Below is a small trained network, with its code and all its weights. Each question gives an input and a class and asks what happens when units are switched off, that is, made to give their printed mean instead of their output.

import numpy as np


def w(rows, s, z=0):
    codes = np.array(rows[::2]) - 128.0
    scale = np.full(codes.shape[1], s)
    scale[-1] = z or s
    return codes * scale


def norm(h):
    return h / np.sqrt((h * h).mean(-1, keepdims=True) + 1e-5)


def f(y):
    return np.maximum(y, 0)


def log_softmax(a):
    a = a - a.max(-1, keepdims=True)
    return a - np.log(np.exp(a).sum(-1, keepdims=True))


def net(x, mask):
    res = np.array(x, float).reshape(1, 3) / 4 @ E
    u = 0
    for l in range(3):
        y = f(norm(res) @ A[l][:, :-1].T + A[l][:, -1])
        res = res + np.where(mask[u : u + 13], y, B[l][:, -1]) @ B[l][:, :-1]
        u += 13
    return log_softmax(norm(res)[-1] @ U[:, :-1].T + U[:, -1])


A, B = {}, {}
E = w([
[163,45,27,128,155,255,103,84,149,158,59],'x0',
[138,132,186,196,147,219,98,166,118,168,98],'x1',
[144,161,67,143,181,89,120,154,161,55,129],'x2',
],0.0095)
A[0] = w([
[110,148,134,202,85,181,2,78,104,93,113,45],'L0N1',
[101,142,93,140,139,103,108,189,115,63,135,151],'L0N2',
[113,37,139,134,110,143,135,59,73,131,162,87],'L0N3',
[141,138,184,105,63,120,128,103,141,155,149,129],'L0N4',
[166,126,131,150,103,132,87,125,180,90,97,61],'L0N5',
[147,115,128,96,173,105,159,39,60,115,108,118],'L0N6',
[155,88,119,168,121,222,150,190,195,141,125,129],'L0N7',
[123,104,165,99,170,124,112,147,149,178,130,121],'L0N8',
[167,139,45,72,46,57,134,105,113,134,110,2],'L0N9',
[103,190,142,164,89,120,107,39,150,193,157,58],'L0N10',
[185,143,122,144,147,143,196,138,155,57,54,142],'L0N11',
[160,112,167,86,105,101,184,184,116,162,94,122],'L0N12',
[74,164,154,184,238,129,177,171,96,182,129,86],'L0N13',
],0.0073,0.002)
B[0] = w([
[128,114,156,149,139,103,147,208,170,114,173,201],'L0N1',
[143,188,134,79,192,206,145,137,127,116,208,209],'L0N2',
[129,207,65,67,215,183,120,186,167,197,158,200],'L0N3',
[119,221,66,122,190,139,205,93,120,110,152,211],'L0N4',
[69,148,157,97,104,87,132,147,129,236,91,154],'L0N5',
[123,163,164,214,88,99,117,177,185,168,173,178],'L0N6',
[83,139,96,122,58,50,134,60,113,57,123,253],'L0N7',
[126,62,80,158,94,60,122,175,99,121,110,162],'L0N8',
[80,26,111,68,87,142,147,151,215,89,52,223],'L0N9',
[126,138,91,156,184,185,126,254,114,157,181,173],'L0N10',
[103,175,115,90,161,148,87,97,90,98,163,188],'L0N11',
[187,101,168,105,117,96,64,81,83,67,71,184],'L0N12',
[184,48,124,83,143,128,190,202,162,38,132,206],'L0N13',
],0.0058,0.0056)
A[1] = w([
[164,107,150,111,119,122,156,55,109,163,119,156],'L1N1',
[146,105,125,46,112,98,175,112,128,122,165,143],'L1N2',
[151,118,170,75,136,113,172,102,83,54,178,151],'L1N3',
[107,161,70,133,192,123,140,95,53,123,208,137],'L1N4',
[92,166,95,129,137,163,140,140,164,167,158,203],'L1N5',
[121,136,87,154,72,151,227,161,188,120,161,152],'L1N6',
[169,131,64,148,141,118,139,61,94,174,81,119],'L1N7',
[98,109,110,103,84,109,95,101,193,142,103,64],'L1N8',
[200,95,93,132,146,152,120,59,150,167,114,123],'L1N9',
[160,77,182,254,120,166,71,155,149,108,124,68],'L1N10',
[133,102,90,118,86,107,187,84,137,187,196,9],'L1N11',
[161,181,158,122,98,120,124,129,86,141,147,79],'L1N12',
[89,95,183,83,109,137,147,145,74,204,112,207],'L1N13',
],0.008,0.0015)
B[1] = w([
[192,187,118,181,126,136,73,189,121,105,203,138],'L1N1',
[192,77,134,155,198,183,115,120,123,97,105,232],'L1N2',
[141,105,66,126,90,90,164,89,101,203,35,253],'L1N3',
[145,140,149,181,86,172,146,183,134,152,146,207],'L1N4',
[217,187,116,132,100,99,166,60,94,125,183,200],'L1N5',
[144,102,185,178,129,129,72,132,98,158,140,229],'L1N6',
[74,144,89,131,87,108,59,161,49,181,43,175],'L1N7',
[171,79,189,139,45,107,114,158,80,127,172,194],'L1N8',
[69,149,99,119,137,73,83,31,171,115,55,192],'L1N9',
[117,94,159,76,69,112,181,111,192,74,157,208],'L1N10',
[104,125,176,48,144,171,144,136,188,35,140,173],'L1N11',
[79,134,112,80,145,109,73,116,129,125,81,174],'L1N12',
[76,134,11,89,254,146,138,168,145,29,186,194],'L1N13',
],0.007,0.0064)
A[2] = w([
[223,157,106,121,99,200,60,109,132,181,163,77],'L2N1',
[201,101,18,68,108,161,164,103,62,94,205,222],'L2N2',
[152,215,171,124,175,98,153,126,81,176,64,155],'L2N3',
[144,255,32,106,254,193,134,114,172,95,172,61],'L2N4',
[48,233,120,58,192,95,137,91,117,75,188,185],'L2N5',
[78,83,171,132,106,96,169,124,247,107,135,101],'L2N6',
[127,150,137,89,134,55,130,148,110,93,173,153],'L2N7',
[108,168,84,186,241,148,77,184,82,62,167,6],'L2N8',
[147,85,95,167,193,211,185,143,176,199,55,167],'L2N9',
[217,69,91,204,52,113,81,151,64,189,142,126],'L2N10',
[80,166,166,158,175,38,169,103,106,122,34,49],'L2N11',
[138,206,97,93,206,38,48,172,84,77,142,42],'L2N12',
[106,188,249,183,158,143,244,169,126,119,158,110],'L2N13',
],0.0065,0.0021)
B[2] = w([
[127,145,154,173,72,81,136,105,94,86,70,161],'L2N1',
[71,186,168,157,143,148,161,176,125,138,166,254],'L2N2',
[85,121,116,196,52,120,52,84,82,68,81,179],'L2N3',
[106,101,210,119,154,136,140,156,95,255,207,220],'L2N4',
[154,158,132,202,167,164,110,100,171,194,182,216],'L2N5',
[251,56,133,95,94,185,159,183,150,81,76,184],'L2N6',
[110,63,90,117,122,214,93,111,166,126,134,203],'L2N7',
[100,180,107,51,231,172,157,132,144,123,143,179],'L2N8',
[219,171,202,103,196,11,186,142,104,105,177,162],'L2N9',
[134,195,196,219,162,26,131,149,39,144,113,158],'L2N10',
[53,155,127,210,79,105,98,124,121,110,71,174],'L2N11',
[128,116,119,62,137,182,98,103,57,149,47,208],'L2N12',
[139,78,73,114,47,72,119,37,144,151,112,205],'L2N13',
],0.0071,0.0083)
U = w([
[57,140,42,165,74,120,10,57,66,120,17,133],'0',
[95,182,116,83,237,225,137,153,91,214,212,135],'1',
[224,22,112,74,95,165,184,188,226,14,122,135],'2',
[196,176,213,250,109,53,149,218,36,131,145,132],'3',
[137,133,172,172,144,47,39,210,247,209,113,4],'4',
],0.012,0.016)

Each question gives the input, the list of numbers given to net, and the class t.
The units are the neurons (one row each of A and B). Each row of codes is followed by its name. A weight is (code - 128) times the scale printed after its matrix; where a second scale follows, it is the last column's (A, B and U).
mask holds one flag per neuron, layer by layer. A switched-off neuron (its flag False) gives its mean, the last column of its row in B, instead of its output. The means were averaged over made-up inputs and are rounded, as every weight is.
A unit's drop is (log p(t) with every unit on - log p(t) with that unit switched off) / (log p(t) with every unit on - log p(t) with every unit switched off).
The circuit of an input: a set's keep is (log p(t) with only the set's units on - log p(t) with every unit switched off) / (log p(t) with every unit on - log p(t) with every unit switched off). Starting from the 12 units with the biggest drops (on a tie, the unit counted first), units are removed one at a time, each time the one whose removal leaves the highest keep (on an exact tie, the one counted first), for as long as the keep stays at least 0.8.
circuit, biggest first: the units of the circuit, biggest drop first
most important unit: the unit with the biggest drop
k most important neurons: the k neurons with the biggest drops, biggest first
top k neurons in layer l: the k neurons of layer l with the biggest drops, biggest first
drop of u: that unit's drop, to one decimal
input [4,-7,-5], class 2: circuit, biggest first : [L1N11]
input [0,3,0], class 3: top 2 neurons in layer 2 : [L2N10, L2N7]
input [1,4,2], class 2: 4 most important neurons : [L0N4, L0N1, L0N2, L1N7]
input [0,3,-2], class 3: 3 most important neurons : [L0N7, L2N10, L1N6]
input [6,5,-5], class 0: 3 most important neurons : [L0N7, L1N9, L1N7]
input [3,-1,-2], class 3: 4 most important neurons : [L1N5, L1N8, L2N10, L0N12]
input [6,-5,5], class 0: 2 most important neurons : [L1N7, L0N13]
input [1,-1,2], class 3: 2 most important neurons : [L1N13, L0N3]
input [5,8,2], class 2: 2 most important neurons : [L1N10, L0N1]
input [4,5,2], class 2: 3 most important neurons : [L0N1, L1N10, L0N4]
input [-7,-7,-7], class 0: 2 most important neurons : [L1N3, L1N10]
input [-4,-2,5], class 1: 2 most important neurons : [L0N2, L2N4]
input [2,-4,4], class 1: top 2 neurons in layer 1 : [L1N10, L1N3]
input [-5,-8,-1], class 2: circuit, biggest first : [L0N9]
input [0,0,1], class 3: 2 most important neurons : [L1N4, L1N13]
input [5,8,5], class 2: 2 most important neurons : [L1N10, L0N1]
input [6,-5,2], class 0: 3 most important neurons : [L1N7, L0N13, L1N10]
input [0,-7,-8], class 1: top 2 neurons in layer 0 : [L0N3, L0N4]
input [-5,-4,-2], class 0: drop of L2N6 : 0.0
input [1,-6,7], class 1: most important unit : L0N2
input [-4,6,4], class 2: drop of L0N13 : 0.4
input [-4,4,6], class 1: drop of L0N2 : 1.8
input [6,4,8], class 1: drop of L1N3 : 0.2
input [-4,2,-5], class 1: 2 most important neurons : [L1N13, L0N7]
